Here is a tiny trained network, its code and every weight. The questions are about switching its units off for an input and a class, where a switched-off unit gives its printed mean instead of its output.

import numpy as np


def w(rows, s, z=0):
    codes = np.array(rows[::2]) - 128.0
    scale = np.full(codes.shape[1], s)
    scale[-1] = z or s
    return codes * scale


def norm(h):
    return h / np.sqrt((h * h).mean(-1, keepdims=True) + 1e-5)


def f(y):
    return y / 2 * (1 + np.tanh(0.7978845608 * (y + 0.044715 * y**3)))


def log_softmax(a):
    a = a - a.max(-1, keepdims=True)
    return a - np.log(np.exp(a).sum(-1, keepdims=True))


def net(x, mask):
    res = np.array(x, float).reshape(1, 4) / 4 @ E
    u = 0
    for l in range(2):
        y = f(norm(res) @ A[l][:, :-1].T + A[l][:, -1])
        res = res + np.where(mask[u : u + 3], y, B[l][:, -1]) @ B[l][:, :-1]
        u += 3
    return log_softmax(norm(res)[-1] @ U[:, :-1].T + U[:, -1])


A, B = {}, {}
E = w([
[102,58,134,230,179,134,79,2,176],'x0',
[108,159,200,190,68,90,161,11,137],'x1',
[142,222,101,125,86,79,237,87,168],'x2',
[178,103,111,54,179,117,128,72,220],'x3',
],0.0078)
A[0] = w([
[108,38,119,77,244,192,82,169,159,91],'0.n1',
[113,168,100,103,123,151,105,182,84,81],'0.n2',
[85,67,175,226,140,146,80,55,2,3],'0.n3',
],0.008,0.0021)
B[0] = w([
[254,71,152,153,177,66,108,76,9,235],'0.n1',
[188,98,82,100,88,119,135,242,178,170],'0.n2',
[87,176,238,238,144,165,91,208,162,254],'0.n3',
],0.0098,0.0076)
A[1] = w([
[123,128,105,90,115,98,177,249,119,6],'1.n1',
[160,127,148,102,102,110,183,201,105,222],'1.n2',
[108,140,154,169,110,64,106,99,224,254],'1.n3',
],0.011,0.0019)
B[1] = w([
[10,209,113,136,111,72,86,87,49,251],'1.n1',
[88,86,69,129,152,134,52,75,144,255],'1.n2',
[131,114,125,67,111,162,196,164,155,254],'1.n3',
],0.012,0.0064)
U = w([
[67,144,243,214,129,172,138,244,168,68],'0',
[251,74,116,133,214,98,73,161,47,254],'1',
[129,154,98,76,99,141,226,86,206,80],'2',
[20,201,33,103,99,81,63,137,55,106],'3',
],0.012,0.00087)

Each question gives the input, the list of numbers given to net, and the class t.
The units are the neurons (one row each of A and B). Each row of codes is followed by its name. A weight is (code - 128) times the scale printed after its matrix; where a second scale follows, it is the last column's (A, B and U).
mask holds one flag per neuron, layer by layer. A switched-off neuron (its flag False) gives its mean, the last column of its row in B, instead of its output. The means were averaged over made-up inputs and are rounded, as every weight is.
A unit's drop is (log p(t) with every unit on - log p(t) with that unit switched off) / (log p(t) with every unit on - log p(t) with every unit switched off).
The circuit of an input: a set's keep is (log p(t) with only the set's units on - log p(t) with every unit switched off) / (log p(t) with every unit on - log p(t) with every unit switched off). Starting from all 6 units, units are removed one at a time, each time the one whose removal leaves the highest keep (on an exact tie, the one counted first), for as long as the keep stays at least 0.8.
circuit, biggest first: the units of the circuit, biggest drop first
top k neurons: the k neurons with the biggest drops, biggest first
top k neurons in layer l: the k neurons of layer l with the biggest drops, biggest first
drop when u is switched off: that unit's drop, to one decimal
input [-1,8,0,0], class 2: top 2 neurons	1.n3, 0.n1
input [6,8,-3,8], class 2: circuit, biggest first	1.n3
input [8,-5,6,-1], class 2: top 2 neurons	0.n1, 0.n3
input [-3,5,-4,4], class 2: top 2 neurons	0.n1, 0.n3
input [4,7,4,-1], class 2: top 2 neurons	1.n3, 0.n1
input [-1,3,8,-4], class 2: top 3 neurons	1.n1, 0.n2, 0.n3
input [-4,8,2,1], class 2: circuit, biggest first	0.n3, 1.n1
input [7,3,-5,4], class 0: top 2 neurons in layer 1	1.n2, 1.n3
input [-7,-4,-1,7], class 3: top 2 neurons in layer 1	1.n1, 1.n2
input [-3,-4,8,7], class 3: drop when 1.n1 is switched off	0.4
input [2,8,8,-3], class 2: drop when 0.n3 is switched off	0.2
